Each row is followed by roughly how far along a hidden order it lies, from 0 to 15. A new part has a new order.
(in the rows, 100 means zero)
[ 71 114  53  95  96 108 115  94 103 110  97  99 136  84  93 104 100  71
  43 104 110 108 106 108 123 100  93 118  91  74 130 125 134 116 110  82
  61 101  98  67 112 113  73 148  68  80 119  96 108 107  81 115 107  82
  42  71 126] => 2
[ 65  91 200  98 102 113  76 105 101  80 114 100 114  91 106 107  79  84
  94  99  84  87 106  77  96 111  93  93 106  89 120 137  98  78 104 117
  65 105 115 101  89  85  84  84 121 106  93 106 118  91 125 100  93 109
 169  98 101] => 13
[109  95  90  90 102  94  96  93  96 105 137 112 139 141  64 102  80 138
 103 110 140 116  90  92  75  96 111  81  96 120 133 105  75  91 118 109
  80  97  94 156  79  92 159  36 101  78  91  96 111 108  99  92  89  59
 136  73  91] => 10
[101  98  83 100 102 102  99  77 103 111 120 110 132 127  56  92  82 113
 104 106 143 109  98 108  75  98 108  89 101 102 133 114  91 109 106 110
  88  95  99 134  74  98 152  82 103  81  99  96 107 114 104  89  88  69
 109  74  95] => 10
[106  99 161 103 102 120 116  87 105 105 100  79 168  90  94  95  92  98
  74 117  89 103 100  99 105  95 108 120  92 104 121 100  91 112  64  93
  71 109  99  93  97 111  83 140  72  95 101 116 107  93  87 107  98  80
  94  69 104] => 4
[107 102 115  95 107 107 121 108  92 103 106  93 139  85  89  99  83 111
  71 104 112  72 103  92 103  87  98 116  90 107 127  87  94 111  86  81
  78 101 105  91  92 113 110 110  72  88 106 103 101  97  68 108 108  76
 101  90 109] => 3
[ 85 101 176 102  97 111  78 107  95  86 116 103  68 113  76 101  92  93
 107  87  90  83 105  84  72 121 100  90 106  91 113 107  96  88  77  97
  85 106 130  94 110  86  93  60 106 106  90  98  98  88 128  95  96 123
 165 125 110] => 11
[ 83  96 200 101  95 111  80 110 104  86  83 112 125  89 127 108 123  91
 105  93 120 116 100  90  94 115  98 108 114  89  84 109 103  96  95 136
  91 101 107 132  97  95  92 130 125 111  91 101 115 108 135 113  86 129
 140  90 111] => 13
[136  94 108  94 101  94  96 117 100 100  66 110 140  94  93  76 125  89
 131  77 119  93  91 104  92 105 107  93 107 115  93  87 101 112  74 139
 127  95  91 108  46  92 118 150 133 104  99 113  74 108 123 107  89 111
  48  95 122] => 15
[110  99 143 100  99  99 109  88  99 105 148  85 134 114  59 105  68 105
  89 110 116 117  99  86  69 100 110  96  92 105 121  92  77  94  86 107
  86 101  93 103  76 106 121  55  92  91 107 112 128  98 100 104 103  88
 125  74  93] => 7
[ 92  94 113  88 103  84  79 115  88  97  99 102  65 102  83 107 113 108
 121  84 116  92  99  99  62 105 111  79 101 123  92  87 104  94  63 126
 122 104 102 140  67  83 137  73 126  96 100 118  64 113 110 112  92 120
 113  96 116] => 15
[ 84  93  64 101 115 112  98 111 105  98 138 112  44 120  95  99  71  95
  97  89  36  85  97  80 117 105  97 100  98 100  85 127 104  92  80  87
  80 123 135  72 101  81 101  94  94 100  78  98  97  77 108  71 103  86
 158 114  94] => 8
[ 52  91 195  94  97  85  75 111  96  87 112 102  89  89 124 116  96  80
 103  89 128 104 114  84  77 119 103  83 115  96  90 117  92  87 102 128
  78 111 112 129 118  72 104  58 105 103  85 100  93  93 130 113  85 115
 173 105 101] => 14
[ 90  97 168  99  93 106 107  87 104 106  91  61 147  73 101 100  72  95
  69 110 112 114 112  97  96  98 105 112 101  92 132 114 102 114  75  76
  65 107  93  87  96 104  97 134  59  97 106 110  85  90  85 120 101  88
  99  81 107] => 4
[ 97 103  65  93 104 105 132 122  95 107 112 109 149  95  97 105 102  99
  65 103 104  85  92  95 123  88 102 116  87 104 101  97 110 113  99  89
  76 105 100  99 118 120  95 133  65  83  95  97 115 107  73 105 104  83
  70  80 112] => 2
[ 74  87 133  88 115  92  85 121  96  83 119 106 105  91 116 115  90  94
 105  84 105  90 106  84  95 103  98  90 104 106  95 113  94  85 120 134
  93 106 107 115  79  85 118  84 127  98  92 108  97 102 119 105  93 106
 160  88 104] => 14
[110  98 104  91  89 102  92 122  99 101 105 100 117 115 100  86  93 111
 114  94 131 125  91  74  96  90 103  73  95 114 116  90  95  96  86 134
  99 100  96 131  98  73 119  81 103  88 107 103  83 109 119 109  85  75
  74  71 116] => 15
[ 86 108  22 103 102 123  91 119 100 109 105 107  93 141 149 112 101  79
  58 107  91 100  93  98 137  91 101  99  86 103  96 107  81  96 103  77
  68 104  90 129 200 105  42 101  67 104 102  87 105  91  92  98 108 101
  85  75  90] => 0
[ 91  95 133  93  90  91 116 108  98 105  99  73 136  71 100 110  73 100
  71 101 132 108 108  93  96  94 105 105  99  94 123 109 102 107  95  67
  69 102  93  99 100 110 112 110  60 105 103 101  90  93  74 121 104  93
  96  92 108] => 3
[142  82  81  99  84  80 117 128  95 110  96  96 141 105 116  85 100 122
 143  79 187 121  96  79  64  98 116  76 122 120  70  63  61 103  72 134
 136  83  90 188  96  96 163  94 106 109  94 104  68  93 123 118  75  90
 111  88 103] => 14
[ 90 101 106 103 106 107 107  80 105 105 162  92 133 112  47  97  57  91
  86 109  97  93 101  93  81  99 107  92  88  99 135 110  92  99 101 110
  78 106 102  82  89 104 111  70  93  82 110 112 129  98  99  89 101  76
 113  70  92] => 7
[127  91 108 102 104  81 113  88 104 104  95 126  67 111  99 124  89  68
  91  97 114  80 110 108 109 103  97  92  90  91  61  85  83 101  88  69
 100 109 115  86 171  97  69 109  42 105  98  96 126  85 108  93 111  81
  69 119  86] => 1
[106 110  83  97  89 113  91 101 101 107  81 105  91 117 141 120  89  74
  72 100 130 111 104  96 108 101  85  93  96  96  76  84  69  95 113  77
  93  99  89 132 185  96  54  89  59 118 102  84 116  78 104 122 114 107
  67  97  92] => 0
[ 71 102 132  95 108 111 112 100  93 102 129  89 132 101  92 107  84 103
  62 119  74  84 100  92 104  92 109 108  83 113 121  99  98 104  69  87
  56 122 111  89 135  97  82  77  46  78  94 110 100  95  70  98  97  67
 125  69 102] => 4
[ 94  89 121  87 106  77  88 122  96  91  98 101 105  84 116 107 102  87
 118  72 135 103 108  98  84 109 103  90 110 107  84 101  93  95 120 138
 111 101 101 118  57  83 138  99 134 103  95 106  81  98 121 122  93 115
 139  99 110] => 15
[133  90 131  92  94  97  95  99 100 100 119 102  70  97 117 126  69  70
  99  92 128 104 100  89 106 111 105  91  96  90  68 103 111  96  95  60
 100  96 108  93 120  82 104  98  96 103  90 103 113  86 105  95 116  85
  89 130  89] => 4

Next part:
[101 126 100 101 101 109 101 106 112  97 107 102 101 148  98 109  98 107
 116 109 100  99 104 104  94 106 104 106 100 105 100 103 100  99  96 105
 110 125  98  99 102 108 106 107 101 101 100  99 104 122 107 104 103 113
  99 107 157  97 104 106 100 106 106 102  96 157 101 104 178 103 102  98
  87 103 106  99  99 108  98 108 103 113 113 105 106  98 102  98  99 112
 126  99 113 101 112 114  99 106 101 109 106  80 118 114 102 112 107 116
 103  94 102  97 105  97 104 102 102 102 100 101 102 131 101 117  99  99
 105  99 108 109 102 109 105 104 101] => 6
[109 133 104 105 111  89 100 109 111 100 104  99 105 126 100 107 104  93
 107 108 102 103 106 111  92 100 104 105 102 104 102 105  95 103 103 100
 113 119 102 105 111  97 117 103 102  99 102 113 105 125 104 106 102 111
  96 106  94 132 111 112 120 102 120  96  95  87 106 105 111 108  99  98
  94 111 101 104 100 107 100 109 108 107 108 105 103  95  99  99  98 108
 110  99 121  97 101 110 112 105 102 109 108  98 110 112 103 116 108 104
 103 110 105  99 106 101 103 104 103 113 101 105 104 200 108 108  98 105
 106 103 110 107 100 107 102  99 101] => 0
[115 128 104 102 103 101 100 116 111 101 103 101 103  92  99 100 100 102
 116 112 101 102 102 104 100 105 105 103 100 110  99 103 105 103  97 104
 105 113 100  99 101 121 103 104 100 102  98 105 103 114 106 107 105 111
 102 105 119 106 108 107 107 101 108 100  96 121 102 106 129 105 102  98
  92 106 104  86 103 104 101 107 104 108 112 105 104 105 103 101 101 110
 144 104 110 103 104 114  98 109 103 111 112 104 109 116 105 117 110 106
 108 110 100  98 108  99 103 103 108 113 100 102 103 113 101 115  96 104
 113 109 104 103 102 106 105 104 101] => 4
[ 96 112 102  91  98 105 101 114 119  97 108 102 100 167  98 106 108 111
 117 110 103  96 108  99 109 111 105 107 105  98  98 101 107  97  91 115
 118 130  96  92  98 117 100 105  98 107  94  93 112 126 110 106 107 107
 104 103 116  92 104 100  98 105 115 107  83 174 100 103 128  94 104  97
  91 105 105  89  97 116  98 112 100 117 119 104 103 104 107 101 101 113
 123 101 102 104 117 113  92 103 101 109 102 128 118 108  99  95 107 121
  98 112 109 101 105  98 104 104 105 109  99  99  97 103  96 118  96  96
 110 106 109 109 104 111 107 112 100] => 11
[116  98 111 112 105 102 106 124  98 104 109 102 114 119  98 112 103 100
  95  99 100 104 101 106  93  91 101 102  96 106 102 108 103 110 105 100
 120 112 108 114 109  99 109  97 109 100 111 129 107 116  95 100 104 108
  96 106 109 121 105 114 118 101 121 115 113 102 105 108  98 109  99 109
 109 124 102 135 101  97 104  95 116  95  90 102  99 100 101 100 106  96
  94  98 120 100  99  92 109 115 101 113 115  94  95 111 104 107 100  91
 101 176 107 106 106 113 102 100 109  95 101 105 110 124 111 101 107 117
 101 132 104  98  99  98 100  98 105] => 8
[106 100 104 102 110  97 101 109 107 103 104 100 111 124  98 103 101  99
 107 118  97 101 100 117  93  99 103 101  93 103 100 104  97 103 106  98
 106 105 103 103 115  98 105  98 102 102 101 103 102 111 102 106 107 107
  98 102 109 101 110 108 128  99 107 101  99 102 105 105  98 107 101  97
  94 112 103 109  99 104  99 104 103 100 107 105 100  99 101  98  99 109
 108  97 118  99  99 109 107 107 109 109 116 101 109 121 103 130 105 100
 102 198  97  98 105 100 102 100 115 169 100 107 121 158 103 115  97 106
 101 112 110 102 101 100 100 101 103] => 5
[122 119 102 106 105  95 102 128 107 100 114  98 103 164 101 112 106 102
 107 110 103 105 104 106  93 103 106 104 102 114 105 108 111 109 101 110
 156 111 100 100 104 112 105  98 103  91 102 107 106 115 105 106 105 118
  96 109  95 107 109 105 107 102 105  90  90 127 104 109 118 103  99 114
  92 106 101 117  98 104 104 114 109 101 115 109 107 109 100  99  98 113
 118  98 111 101  90 120  99 113 103 113 111 114 114 103 107 105 109 113
 108 108 102 101 111 100 107 116 101  90 103 101  98 102 103 107 100 109
 118 111  96 120  99 104 102  97 100] => 5
[101 127 101  95 101 104  96 126 109 100  98  93  94 190 107 102 106 111
 110 116 111 103 107  95 109 112 112 101 114 108 104  99 109 100 102 111
 126 132  86  87 103 105  94 105  94  90  93  95 109 132 108 108 116 123
 103 106 115  91 107 101 104 102  97  87  80 159 103  94 146  93  98 102
  92 107  99  94 100 110 103 123 107 112 125 110 114 103 101 107 100 111
 119 106 118 101  98 124  92 106 103 109 103 108 119  95 103  94 113 128
 107 132 107  99 103  96 105 119  98 109 105  97  97  87  98 116  99 103
 113 109  94 124  98 111 106 104  93] => 13
[103 103 102 104 119  94 103 107 129 100 105 100 106 104  99 106 100 113
 105 106 102 103 108 108  95 100 102 105  98 103 100 106  96 103 101 102
 103 117 100 120 118  96 107 101 105 100 102 103 117 120 103 104 104 107
  98 104 105 127 108 104 127 102 129 117 105  98 110 108  95 101 101  99
  96 115 102 103  98 108 101 113 108 102 112 104  99  98 104  99  99 108
 100  99 104  97  98 113 101 108 102 102 120 100 110 111 102 104 104 102
 101 187 108 103 105 103 102 101 107 119 100 109 112 120 102 108  97 101
 104 114 136 104 100 104 107 102 103] => 6
[ 95 117 103  85  97 122  96 106 110  96  96 100  97 124  99  91  96 109
 115 109 105  96 103  97 110 115 104 107 112  98  96  98 109  94  94 104
 107 125  92  93 102 107  98 110  95 106  93  93 100 131 109 105 112 104
 106 102 200  89 104 101  94 104 100 100  92 134 102  98 163 112 103  92
  92 103 105  88 101 108  98 105  97 119 115 104 106 102 105 104 102 108
 124 102 108 103 150 110  99  99 101 109  97 103 113 117  98 101 105 110
 100 117 100  96 102  97 101 104 101 107  99  98  98 154  95 145  95  94
 105 103 106 107 103 107 104 107  98] => 15
[ 99 105 100  94 100 121 100 107 110  99 106  98  97 189 102 115 116 106
 108 106 104 100 108  98 106 106 103 105 110  99 101 100 100 100  99 108
 112 145  96  96 100  99  97 108  98  98  98  98 111 126 105 103 106 107
 102 102 117  91 102  99  95 111 104  99  91 200 100  99 127  98 100 103
  99 106 100  99  99 106 101 113 109 115 113 105 106 101 101 103  99 106
 107 102 102 100 116 115  96 102 101 102  97 166 111  97  99  98 106 118
 102  94 117 104 102  99 102 110  99 106 103 101  98 119  99 103 106 100
 104 104 102 115 100 112 105 103  98] => 13
[105 106 100 104 104  98 104 112 101  99 131 102 100 179  98 130 141 116
 102 101 100 101 102 103 100 100 101 102  97 110 105 107 101 102  99 121
 125 103 102 100 101 112 102 100 103  98 102 101 107 107 102  99 101 106
  99 103 103 102 102  99 107 102 103 101  99 153 101 108 129 101 102 116
  96 102 101 102  99 102 102 103 103 101  80 101 102 122 103  98  99 102
 106  99 101 105  97 105  99 105 100 101 104 200 112 101 101 103 102 129
 103 100 101 104 103  99 104 113 101  98 100 100 102 108  98 106 112 101
 110 102  99 111 102  97 104 100 102] => 5
[106 113  99 109 111  96 101 115 116 102 109  95 100 165 102 116 107  93
 103 109 107 108 112 109  90 102 106 101 103 110 105 108  90 103 105 102
 109 132  99 104 110  90 107  99 103  88 102 104 115 130 104 107 108 122
  97 108 142 116 106 104 113 106 113  95  86 138 110 104 117 106  97  98
  92 112 100 107  98 105 103 119 117 108 109 108 106  97  99  99  96 109
 101 100 118  94 101 122 102 109 103 105 113 108 119 109 103 116 111 109
 106 118 111 102 109 101 105 110 103 103 105 102 104 139 107 111  97 104
 109 103 110 114  97 110 106  96  99] => 7
